Each row was made from one small tree. The marks that hang from a mark follow it in brackets, in alphabetical order. Every link used is in the known rows. Write each row's tree.
Each row is shifted at random along 4 fixed directions that mean nothing.
Known rows:
X(A J(H Q) T V(Y)): [ 19.6  -9.5 -11.8 -18.1  11.8  -8.2  18.1   0.9  21.8   5.6  -7.3  14.5
 -11.8   3.2   7.3   7.7  -2.4 -25.8 -21.5  23.0  11.7  10.0 -11.7  -9.4
  -6.0  -3.0 -14.0  -6.8 -17.3   6.9  23.5   8.3  14.2 -11.5 -20.1  21.4
   8.6   9.6   1.7 -13.0   7.0  21.5]
B(V(J(H(A(F)) Q) Y(P))): [-21.4   6.2  -8.5  14.9   0.6   4.3  -2.5  16.7 -13.9 -12.6  14.5  -9.0
  13.5 -18.2   7.6   0.4   9.1  20.5  29.8 -38.6 -12.1 -14.1   1.1  14.8
   9.3 -23.7  13.9   4.1  -4.4  -3.7  -6.9  13.7 -15.3  16.6   8.9 -21.5
 -17.2  -1.2  -2.4  -3.9 -18.2 -28.0]
V(J(H Q)): [-10.8  22.0  -1.8 -16.3 -23.2   4.0  -6.2  -7.4  -0.1  12.7  -4.7 -25.2
  13.7 -13.6  -8.6   2.2  -3.1   7.5   6.8  16.3  -2.7  -0.6  13.0   2.8
  16.8  16.0 -18.1  -1.1  25.6   9.9  35.7  -9.4  22.7  -7.7 -14.7  -7.5
 -19.4  15.5  -6.2 -16.2  -2.3  10.1]
Y(J(H(A) Q) P V): [ -9.7  16.3   3.9  -5.9 -19.8   7.7  -9.6 -14.5  -6.4  13.0  -7.1 -16.6
   5.1  -7.9 -13.7 -13.1 -18.7  10.9   5.0  25.0 -18.9   0.0  10.8   2.1
  11.9  24.2 -14.1   7.9  34.9   3.2  37.6 -21.4  25.5 -11.8  -8.9 -13.6
 -17.7  23.7  -0.5 -21.2  10.8  16.7]
F(A(Q) T Y(J)): [ -2.5 -12.3 -11.6   3.7   8.4 -13.4  -4.4  10.1  -6.2 -21.2   3.0  47.0
  -4.3  16.4   5.7   3.2  10.2  -2.4  -7.4 -13.9   6.7  18.5 -10.7   8.1
 -13.4 -13.8  24.3  -0.2 -11.6   6.5 -28.3   6.7 -21.1   5.2  20.5   8.6
  16.2 -10.8  -6.7  19.3   8.5 -10.2]
V(J(H(A B) Q) Y(P)): [-13.3  -0.5  20.6  -4.0  -9.6   9.9   8.3  -2.3  -5.1  13.8  -9.1 -31.7
  -3.5 -13.4  -2.7 -15.6 -10.9  -0.8  17.4   9.2 -11.0 -18.2  16.7  12.0
   3.8  16.4  -2.5   8.1  12.3  -2.8   7.2 -12.0  18.0  -7.5 -10.5   0.5
 -18.4   4.6  -6.9 -11.9  -4.5  18.0]
J(H(A(F Q) B(V(Y(P))))): [ 21.1   4.8 -29.6  24.9   2.8  15.5  -9.3   7.5  -1.4  -7.1   0.7  39.8
   1.5  16.3  -7.2   0.8  23.0   8.5  18.2  -8.9  10.4  13.6 -26.7  11.7
  -3.4 -12.0  22.1  -5.9   7.2  -5.8 -15.7  22.3 -29.9  13.2  47.1  -8.8
  30.8  -7.2  17.0  50.9  14.8 -31.3]
A(F(T Y) Q(J(H(V)))): [  2.9   8.3 -12.5   2.5  -2.9  -3.7  -4.0  -3.2   2.4   1.6  -1.7  11.5
   3.5  18.6 -10.2   4.3   2.5  -5.7 -15.6   6.0  11.4  10.7 -10.9   5.2
  -7.0   3.8   3.8  -2.5   4.3   5.0   0.2   1.8 -12.7   8.0   5.3  -1.2
  13.5  -4.7   2.9  11.9   9.7   4.8]
X(H(A Q) J T): [  1.1 -17.2  -3.6   4.0   7.0  -4.7   1.2   7.3  -5.0 -24.2  15.4  28.3
  -4.5   1.0  11.1   6.0  13.3   4.6   8.3 -27.4   1.9  18.5  -4.6  -1.0
   1.7 -25.6  21.9  -2.6 -15.3  -4.6 -32.0   9.8 -13.5  12.0  11.8  11.7
   5.4   1.2   3.5  17.9  -0.8  -5.2]
V(J(Q) Y(P)): [  7.0   8.8  -6.5  -6.1  -0.3  -0.2  -1.7   7.7  10.3  10.6  -9.3  -2.9
   2.4  -6.0  -0.7   5.6   4.3  -4.4   0.4  13.9   5.4   1.0  -5.0  -4.2
   5.5   3.8 -13.0  -5.7  -5.1   7.4  24.5   8.1   7.3  -8.5  -2.7   1.0
   3.9  -1.2   0.3  -8.7  -2.9 -12.2]
V(Y(J(H(A(F) B) Q) P)): [  2.4  18.7   3.2 -12.6 -20.2   8.2  -7.8  -5.4   5.1  24.0 -19.2 -21.5
   4.3  -9.3 -14.1  -6.3 -15.6  -0.7  -3.2  25.6   0.2  -3.5   1.6  -0.5
   1.0  28.3 -22.0   3.6  23.2   5.1  44.0  -8.8  23.7  -8.3 -16.7  -9.8
 -10.1  12.9   4.3 -17.6   4.7  12.9]
J(H(A(F) B Q V)): [ -3.5  10.2   6.8  -3.8 -13.6   5.7 -10.6   0.1  -6.6   3.6   6.9 -38.3
  14.3 -24.1   6.2   5.4 -11.0  25.3  -2.6 -29.0  -4.3 -16.0   3.7  -1.9
   7.8  -9.2 -17.1   2.9  -6.7  -4.6   0.1   2.8   4.0  16.6 -28.3 -15.8
 -21.1   4.4  10.4 -13.2 -26.1  -6.9]
V(J(H(B) Q)): [-18.9  -2.3   8.3  11.6 -10.7  11.2   2.7  -3.4 -16.1  -8.4   8.0   2.5
  -1.5   7.7  -7.3 -13.2  15.1   7.2  37.9  -2.5  -6.5  -1.0  14.7  21.0
  13.1   3.0  29.3   5.7  22.5  -9.0 -29.9 -10.6  -7.0  -2.1  31.9   2.0
   0.9   0.5  -6.5  32.7   8.9   6.8]
Y(P V(J)): [ -3.0 -14.6  11.5   2.0  16.2  -3.8   7.1  -3.1   1.6  -0.2   4.1  -0.7
  -9.8   4.0   4.5  -3.4  -2.4 -11.0  -1.1   5.9  -7.8  -7.5   3.7 -10.8
   0.2  -2.4   1.9  -2.3 -11.4  -5.4 -12.5  -7.5   4.4 -11.0  -2.3  10.2
   2.6  -3.5  -5.1  -8.6   2.6   0.9]
F(A(Q(J(H))) T(X) Y(V)): [  6.3   7.4 -20.9  -8.7  -3.3 -13.2  -6.0  -3.9   6.7  -4.6  -9.6  22.5
   0.5  15.8  -7.7   5.7  -7.1  -1.7 -38.1  22.9   4.2  17.9 -10.7   1.5
 -10.3   3.1  -9.8  -2.1  -0.3  19.8  22.2   0.4  -2.3  -1.3  -6.1   0.0
   7.6   3.5  -2.0  -1.7  15.0   3.5]
H(A(F(T)) B J Q V): [ 22.2  -1.1   7.8  -1.3  -4.4   4.3  -4.9  -6.3   2.5  10.5  -5.6  -1.3
  -9.0  -0.3  -3.3  -0.4 -10.2  -4.9  -2.2  -9.4  10.4   2.1 -10.3   0.4
  -2.0   4.1 -11.0   2.1  -4.8  -7.8 -13.3   2.1   3.7   4.4  -6.3   5.4
  14.2  -6.8  21.2  16.6  -2.8   9.9]
A(F(T(X) Y(V)) Q(J)): [-24.6   1.0  -0.9  -0.8   0.8 -15.3  -6.5  -0.8  -9.7 -12.9   8.2  13.5
   6.4  11.5  -6.9   2.8  -5.1  -1.3  -8.4  -9.8  -5.8   5.4   3.0   4.0
  -6.0  -5.8  13.6   4.7   2.0   1.5 -11.3 -15.1 -15.6  12.0   0.2  -4.7
  -3.0  -4.4  -8.1   0.3   5.8   5.4]
Q(J(H(V))): [ -7.2  -6.7   7.3   9.1   3.1   3.3   8.9  -4.2  -5.3  -2.7   7.7  -6.9
  -5.8   8.4   0.5  -3.8   5.9  -1.2   2.7   4.3  -2.3  -1.9   6.9  -0.3
   4.8  -1.4   9.4   1.6   1.4  -5.3 -17.9  -3.4  -4.6  -4.3  10.2   1.8
   1.4  -2.6  -4.0   9.8   2.8   5.6]
J(H(B Q)): [-12.8  -2.4  21.9  -4.5  -6.1  -0.2  -1.5   3.3  -7.1  -5.1  10.1 -46.5
  10.3 -18.7  11.9   2.0  -3.2  23.7  -6.0 -20.2  -7.2 -21.4  19.0  -6.1
   8.4  -8.4  -6.8   2.9 -18.6  -5.2 -16.6  -1.6   0.8   7.5 -26.6  -1.8
 -23.4  -1.1  -5.1 -18.5 -28.1  -4.0]
J(H(A(F(T)) Q V(Y))): [ -1.6  11.6  -4.7 -10.6 -11.2   4.2  -3.3   0.4  -3.4   7.5  -6.0  -9.0
   5.3  -6.8  -2.4   1.3 -12.7   1.1  -1.0  -3.2   0.9  -0.5   0.5   7.9
  -2.4   5.0  -8.8   3.0   9.3   3.4  11.2   2.0   7.4   7.5 -11.9  -5.7
 -10.0   1.6   2.5  -4.6  -5.1   6.8]
B(V(J(Q)) Y(P)): [ -7.3  -3.3   4.9   7.3  11.2  -3.5   4.7  12.5  -1.9  -8.7   8.8 -11.7
   3.8 -10.9  10.5   0.0   6.9   5.6  12.2 -18.0  -8.7 -15.1   9.0  -1.5
   6.0 -11.3   4.8   2.7 -12.9  -5.3  -6.6   6.8  -9.7   0.6   2.9  -5.0
  -8.1  -7.5  -7.2 -12.9 -16.4 -16.4]
Y(J(H(Q))): [-15.1 -17.4  32.2  -4.4   1.6  -0.9  14.9 -10.5  -6.7   2.0  -1.6 -21.3
 -11.0   3.3  -0.7 -10.3  -6.3 -10.9   4.8  13.8  -5.3 -10.1  20.9   0.9
  -1.3  14.5   7.8   4.5   0.0  -6.9 -19.7 -18.4  13.2 -11.5  -9.3  15.4
 -10.0  -1.0 -12.1  -6.2   1.9  30.0]
V(J(H(A(F) B Q)) Y(P)): [ -9.0  20.7 -15.8  12.6 -20.9  17.1 -19.4   6.5 -13.3  -3.4  -0.4  13.0
  11.1  -2.8 -13.7  -8.2  10.0  19.9  37.1 -12.8  -7.1  10.2  -1.8  24.3
  11.8   1.6  16.1   4.7  35.3  -2.7   7.3   2.2  -9.2  14.7  32.3 -22.8
  -1.1   6.6   6.9  26.7   7.6 -18.0]
X(J(H(A(F) B V) Q) T): [ 31.9  -2.1 -10.4   0.8   4.3   0.7   1.7   3.5  16.2   3.9   2.0   2.9
  -4.5   1.1   6.4  11.6   5.1   0.4 -20.1  -6.7  19.1   3.9 -23.8 -12.8
   0.1 -14.9 -13.9  -7.1 -32.1  -1.6  -3.6  23.9  -5.7   2.1 -10.6   8.7
  20.5  -1.1  22.6   8.8  -7.6  -8.5]
X(A H(Q) T): [-17.6 -27.2   8.5  -5.8  12.8 -12.0   7.8  12.8 -12.2 -30.6  21.2  13.0
  -1.1  -9.6  22.3   5.8   7.4   5.7   4.7 -40.3  -8.6   3.9   8.8  -3.7
  -1.5 -33.4  24.6  -0.2 -25.6  -6.5 -43.3   2.7 -11.1  14.3  -8.3  14.9
 -14.9   0.9 -10.2  -3.4 -12.2  -1.6]
F(Y(J P V)): [-16.2   8.7  -5.7   4.7  -0.9  -8.4 -18.1   7.0  -6.8 -16.5  11.1   3.7
  11.3  -1.9   4.1   0.0  -1.1  20.2  -6.0 -11.9 -14.9   2.0   6.7  -5.3
   5.9  -8.7   1.9   3.6   2.7   2.6   6.4  -5.7  -8.7   7.4   2.2 -17.8
 -10.1   4.7  -6.7 -17.7  -4.8 -21.4]
B(Y(J(H(A) Q) P V)): [ 20.3   2.8  11.2 -11.9   1.0  -1.6   7.6  -7.6  18.2  22.7 -19.7 -27.5
  -7.0  -4.3  -2.8  -1.8 -19.5 -10.3 -30.5  34.6   3.3  -9.8   0.0 -16.8
  -7.4  24.9 -33.9  -0.6  -9.0   6.7  40.5  -0.7  25.8 -19.8 -31.6   4.5
  -2.8   5.7   3.1 -35.9  -1.1  14.3]
B(V(J(H) Y(P))): [ 12.6  34.0 -37.5  -2.4 -11.6   6.9 -17.9   5.0   9.9   4.5  -5.7   6.0
  16.6  -4.9  -9.0   6.9   9.1  11.0   2.4  17.8   0.1  11.9  -6.9   0.9
  14.8   4.3 -20.1  -7.9  26.5  14.5  54.5  13.4   4.3   0.0  11.3 -21.5
   0.0  12.5   3.2  -5.4   5.9 -25.5]
P(Y(V(J(H(A(F)) Q)))): [  3.4  -4.3   0.2   6.7   9.3  -2.0  10.7   2.6   5.0   0.2   5.7  -2.4
  -2.3   1.4   7.5   6.0   4.2  -4.9  -0.8 -17.6  11.6  -9.6  -6.9   1.0
  -7.6 -11.5   1.9  -2.9 -21.5  -1.2 -15.1  11.6  -7.9   5.0  -1.9   4.3
   6.0 -10.0   3.0   2.3  -9.1  -6.6]
B(V(Y(J(H(Q)) P))): [-22.7   1.3   4.8  10.1  -6.6  12.5   2.2  -8.0 -18.8  -5.8  -2.9  16.2
  -6.5  15.6 -17.0 -26.2   1.3  -7.3  42.5  23.8 -21.2   5.7  22.1  26.5
   6.5  23.1  31.7  12.0  53.7  -9.2  -5.8 -25.7   0.7  -6.3  42.3  -4.6
  -3.2   6.7 -14.1  22.5  28.2  23.1]
P(Y(J(H(A B Q V)))): [ -5.9 -11.1   9.8  26.2   6.0   5.4   1.4   5.7 -14.0 -21.9  18.5   4.9
  -3.8   4.9  10.7  -8.5  12.3  18.5  20.9 -37.0  -3.8  -6.1   6.9  15.1
   1.7 -19.8  28.5   8.2 -11.1 -15.5 -52.4   4.6 -27.7  17.3  27.5  -2.5
   6.4 -12.0   3.4  28.1 -10.0 -12.9]
X(A J(H(V)) T): [ -8.1  -8.7   2.7 -16.9   0.2  -4.1   8.3  -6.7  -1.0  -3.9   5.3   5.7
  -5.6  -2.7   5.6  -3.4  -8.6 -12.2  -3.4   4.4  -8.7   6.3   9.8  -3.8
   2.5  -0.6   0.0   3.0  11.1  -2.3   3.5 -13.9  14.7  -3.9 -15.7   9.9
 -13.0  15.5  -8.1 -12.7   6.3  28.5]
T(A(Q(J))): [-30.4 -12.5  20.0 -11.4  -2.9  -5.1   7.1 -10.0 -14.9   5.0   2.6  -4.9
  -0.2 -14.0  -2.0  -4.3 -12.7  -8.7  13.5  -3.7 -15.9  -3.7  15.6  -0.5
  -0.1   4.3   7.0   8.7  16.0  -1.3  -6.9 -28.8  13.6  -8.9 -10.5   3.3
 -22.7   3.4 -14.8 -10.8   0.6  25.5]
T(A(F(Y(V)) Q)): [ -2.0   2.0  -8.4 -19.4  -5.3  -4.3  -1.2 -16.3   3.2  16.3 -16.5  28.2
  -2.2   8.7 -16.9   2.5 -14.6 -27.7  -5.5  26.1   4.5  13.7  -8.5  -1.0
 -15.3  20.4  -4.7  -1.5  29.2   9.5  21.4 -21.7  16.1 -10.3  -2.5   5.0
   4.0   3.0  -2.6   5.8  23.7  26.2]
B(V(J) Y(P)): [-27.0 -16.6  13.5  15.8  15.4   0.2   9.8   8.5 -17.4 -20.7  15.6   9.3
  -5.4   2.7   7.4 -14.3  10.1  -3.8  36.4 -22.0 -19.8 -11.4  21.4  11.0
   2.1  -8.8  36.4   9.7   9.5 -16.0 -38.4  -9.7 -17.6   2.0  30.4  -1.3
  -8.2 -10.7 -18.8   8.9  -0.6  -3.3]
P(Y(J(H))): [ 21.7   4.2  -7.7  -2.1   2.1  -0.5   3.5  -4.6  16.5   6.2  -7.9  12.3
  -6.3  17.6  -2.7   4.7   8.8 -13.3 -18.5  25.4  20.2  11.0  -5.8 -10.2
  -7.1  12.2  -7.6  -7.7  -0.3   6.2   9.7   7.2   0.4  -9.9   9.1  11.2
  19.9  -4.3   0.9   9.2  11.0   0.6]

Write each row's tree:
[ 36.0 -14.4  -8.9  16.6   4.5  14.8  11.1   0.3   7.9   2.4  -8.0  34.0
 -19.0  25.6  -2.7  -0.6  23.6  -8.0   5.3  17.0  25.3  13.9 -24.1   1.5
  -6.9  -0.4  17.9  -7.7 -11.8  -4.3 -33.5  23.2 -15.4 -12.2  41.8  21.1
  44.0 -13.2  16.4  60.6  18.1 -10.1] => J(H(A B) Q)
[  4.0 -11.9   2.0   7.5   6.9   6.6  17.8  -3.6  -1.4   1.0   0.5   6.5
 -11.4   4.4   1.0  -4.7   9.2 -12.7  21.9   5.2   3.4  -3.9  -0.4   8.8
   1.3  -0.6  11.7  -1.5   1.6  -3.3 -17.7   4.9   1.7 -10.4  17.8  11.2
   7.8  -4.1  -1.4  20.3   6.9   8.6] => B(V(J(H(A) Q)))
[ -6.4  -8.5   7.9  -2.2   1.2   1.0   4.7   0.3  -5.7  -1.4   5.2 -11.1
   4.2 -10.2   9.8   5.3   0.8   7.2  -0.1 -14.6  -0.2  -6.6   2.4  -3.3
  -2.1  -9.4   2.1  -2.4 -11.7  -1.6 -15.3   2.9  -0.4   4.7 -11.0   3.5
 -10.5  -2.1  -4.4  -3.0 -11.9  -2.9] => J(H(A(Q)))
[ 12.3   0.8 -26.7  -6.7   0.1  -6.9  -7.7   0.7   6.2  -8.1   3.3  38.0
   4.0   2.2  -3.0  14.4  10.2  -0.3 -11.6   1.2   6.8  30.0 -17.6 -10.4
   0.9 -14.7  -0.3  -9.3  -0.2  12.2  10.6   8.3  -4.4   0.2   7.5   5.4
  10.6   7.9   6.5  10.8  12.1  -9.2] => X(H T(A(Q(J))))
[ -2.1 -20.8  10.5 -12.6  10.2  -9.6  13.1  -2.7   2.2   2.8 -10.5  14.7
 -11.3   8.3   6.3   1.7  -4.7 -23.8 -14.6  10.1   8.5   1.1  -0.8  -1.0
 -20.8   6.1   6.5  -2.8  -8.0   4.4 -16.4  -7.9   4.3  -6.6  -8.4  19.5
   3.8 -10.2 -12.4   2.5   5.6  19.5] => F(A(Q) Y)
[ 20.1 -16.9  -1.5  13.8  20.9   2.7  17.9   6.2   9.8   4.3  -7.6  13.3
 -16.9  12.2   2.6  -0.4   8.2 -19.4  -0.6   9.0  13.6  -5.1 -19.2  -2.6
 -13.9  -3.7   7.3  -5.0 -25.8  -3.9 -13.1  20.3  -8.5  -8.4  13.4  11.5
  23.2 -13.6   7.9  14.2   5.9  -7.3] => B(V(Y(J(H(A(F)) Q) P)))
[  4.0   6.4 -15.3  -3.0   2.1  -7.7  -4.1  -2.9   6.0  -0.9  -2.9  17.7
   3.8  18.0  -8.6   7.3   2.2 -10.2 -14.4   5.3  12.3   8.9 -11.9   5.0
  -9.9   1.3   1.8  -7.0  -1.7   8.2   2.1   2.7  -8.0   6.3   0.8   4.2
  13.8  -5.0   0.3   6.6  10.5   1.7] => A(F(T Y(V(J(H)))) Q)
[  1.2 -22.1  31.6   1.6   9.8   2.0  24.1  -9.1   4.6  15.9  -7.7 -31.8
 -19.6   3.7   1.4 -13.4 -14.7 -22.1 -15.0  14.0   1.4 -23.5   7.0  -8.7
 -16.6  16.7  -3.3   5.8  -9.9  -8.1 -14.5  -9.1  10.9 -12.1 -19.5  12.5
  -4.7  -6.8  -3.8 -11.9  -0.2  31.2] => Q(J(H(A(F(Y(P))) B(V))))
[ -5.5 -27.4  22.3   7.9  26.5 -10.6  19.8  -1.5   0.7 -10.5   9.3   7.7
 -18.1  16.2  12.2  -4.7   2.0 -20.8  -3.0  -5.2   2.7 -10.5   9.9  -6.5
 -13.9  -5.9  18.0   1.9 -24.3 -10.7 -44.0  -8.0  -9.8  -6.4   7.5  21.2
  10.8 -17.5 -11.2   2.7   1.0  10.4] => P(Y(J V))
[ 50.0   5.2  -1.5 -26.8   7.3  -3.0  17.1 -14.8  40.2  38.8 -37.1 -19.7
 -15.9   7.3  -9.3   8.7 -14.7 -42.2 -43.8  73.2  27.8  -0.2 -10.7 -22.3
 -13.0  38.3 -54.2 -15.3  -8.9  17.5  60.8   7.2  39.7 -31.7 -34.8  23.4
  17.9   0.8   7.4 -24.7  12.4  30.4] => B(V(Y(J(H(Q)))))
[ -4.8 -13.0   8.3   6.2  15.0  -8.7   1.1  -4.2   0.5  -1.7  -0.5  13.7
  -5.5  16.5  -4.0  -0.6  -2.3 -14.4  -7.9   2.0   1.8  -1.1  -7.3  -3.1
 -13.8   1.4  11.8  -2.5 -10.3  -5.7 -16.3 -10.1  -9.3   3.0   1.0   5.9
  12.2  -8.5  -0.9   1.5   9.3   5.3] => A(F(Y(J P V)) Q)
[ -7.5   4.4  17.6  -0.4 -11.9   4.4  -7.6  -3.0 -11.1   4.4   7.5 -32.5
   5.4 -24.4   4.8  -3.7 -13.9  19.3  10.2 -23.0 -13.5 -11.5  13.1   0.3
  13.8  -2.9 -12.8  10.3   5.8  -8.2  -3.9 -11.7   8.6   7.3 -16.2 -12.7
 -19.1   5.5   7.2  -9.9 -18.8   6.6] => H(A B Q(J) V)
[-16.9  -2.3   3.6   3.9  -3.9   4.8  -1.2  -6.5 -11.9  -0.4   0.6   4.0
   2.6   5.4  -5.5  -7.9  -7.0   1.2   7.5  -3.6  -9.0  -2.1   2.2   9.7
  -8.0   5.4  15.4   4.0  17.7  -4.3  -9.6 -12.7  -3.2   8.3   4.4  -6.1
  -7.8   2.5  -5.0   5.0   7.9   8.8] => J(H(A(F(Y(P V)) Q)))
[  3.9  10.5  -4.8   2.2   2.4  -2.7  -4.2   8.4   7.5  -1.2   2.0 -20.7
   9.8  -8.5   5.0   6.1   1.9  15.1 -12.8  -3.1  -3.1  -9.7   1.1  -7.8
   6.4  -5.7 -15.0  -2.6 -16.9   4.5  20.0  12.2  -2.2   0.2 -12.5 -10.1
  -6.2   0.3   0.2 -24.2 -15.4 -22.6] => B(Y(P V(J(H Q))))
[ 17.0   2.8  11.4   5.6  -2.9   4.6  -9.3   1.5   2.3   3.6  -4.5 -14.7
  -1.8 -10.4   1.7  -4.0  -8.1  13.6  -1.8 -11.1  -3.5  -4.7   1.0  -2.9
   2.6   3.8 -13.8   5.2  -5.4  -7.1   2.9   2.6   1.3   4.7  -5.7  -7.8
   1.8  -3.0  14.1  -3.8 -11.3  -8.1] => H(A B(Y(P V)) J Q)
[ -6.4   2.1   5.0  -1.8   3.1  -3.5  -3.2  -0.1   0.4   2.6   4.9 -16.0
   4.3 -10.2   3.3   1.2  -4.9   6.8  -0.7  -0.3 -11.0  -9.4   4.2  -8.8
  10.8  -3.9 -10.6  -0.8  -8.3   0.0   9.2  -5.0   7.8  -6.3 -13.3  -2.7
  -8.4   4.7  -1.4 -21.8  -8.2  -7.5] => Y(P V(J(Q)))
[ -2.6  -5.0  10.3   1.0  -2.2   8.6  11.2  -7.8  -0.1  11.2 -16.8   8.6
 -15.2  19.8 -14.8 -17.5  -0.1 -20.6  12.0  44.9  -1.0   4.8   7.5   9.7
  -3.7  29.9  13.4   3.5  23.7  -1.9   4.5 -14.2  10.2 -20.3  21.4  12.2
  10.5   1.1  -8.1  13.9  25.9  24.0] => V(Y(J(H Q) P))
[ 22.6  -7.7  -4.6   0.0  15.9  -3.9   3.5   7.2  16.7   5.4 -11.4  18.6
 -12.0  12.5   2.2   5.9   7.6 -17.7 -17.3  23.5  14.4   8.3 -14.4 -17.1
  -9.0   3.1  -6.5  -9.3 -20.4   3.6   7.0  13.2  -1.0 -13.9   7.2  12.9
  23.7 -10.1   2.9   2.5   7.9 -13.9] => V(Y(J P))
[ 12.9  14.5  -4.5  -7.2  -8.8   2.6 -15.2  -7.3   7.8  18.5  -8.4 -11.6
   7.7 -12.8  -5.6   4.2 -14.5   1.2  -7.8  -4.5   3.0  -3.7 -11.6  -2.5
  -0.2   6.7 -26.4  -2.8   8.3   1.5  26.0  -5.0  11.3   9.7 -22.8 -11.5
  -1.6   5.1  15.7  -9.4  -5.5   2.3] => H(A(F(Y(P)) Q) B V(J))
[ -7.7 -10.9  18.8   5.9  10.3  -8.1   8.0   7.3  -0.5 -12.1  12.6 -23.9
   1.4  -5.2  16.9   4.2   5.1   9.8  -9.7 -24.0   2.9 -15.5  11.9  -5.6
  -2.6 -14.8   3.8   0.9 -34.0  -4.5 -27.2   6.7 -11.9   8.4 -13.0   5.6
  -8.1 -11.8  -7.1 -14.2 -24.0  -8.8] => P(Y(J(H(Q))))
[-15.7   7.1   6.6   2.9  -3.3  -1.6 -12.0   2.0  -7.3  -7.2  13.3 -31.8
  12.9 -16.5   7.8  -0.3  -6.1  27.3  -8.5 -14.0 -18.5 -12.6  11.6  -9.8
  14.3  -9.9 -10.7   3.1  -7.5  -2.4   8.1  -3.5   1.5   6.3 -20.9 -17.2
 -23.8   9.5  -2.8 -31.9 -19.2 -15.9] => Y(J(H(V)) P)
[ -1.7  27.7 -13.1 -16.3 -16.7   3.6  -5.6  -6.9   5.5  10.3  -9.1 -12.3
  11.9  -6.9 -11.5  -0.8  -4.1  -4.4   6.2  24.1  -3.5   2.2  16.4   3.3
   9.3  24.6 -20.0   0.1  43.8  10.3  50.6  -9.2  20.3  -7.6  -2.9 -13.6
 -16.4  13.4 -10.5 -16.8   6.7  12.3] => B(V(J(H)) Y)
[-15.9  -0.8   6.9  -5.6 -12.3   3.8  -4.4 -11.0 -16.5   4.3  -2.3  24.9
  -2.7   5.6 -13.2  -8.2  -6.3 -13.5  27.5  -6.1  -2.3  14.3   3.8  14.9
  -3.4  14.5  19.7   7.0  37.5  -7.0 -15.1 -21.6   4.3   3.3  16.0   2.9
  -0.1   1.1  -2.8  22.9  17.7  25.7] => H(A(F(T) Q) J)
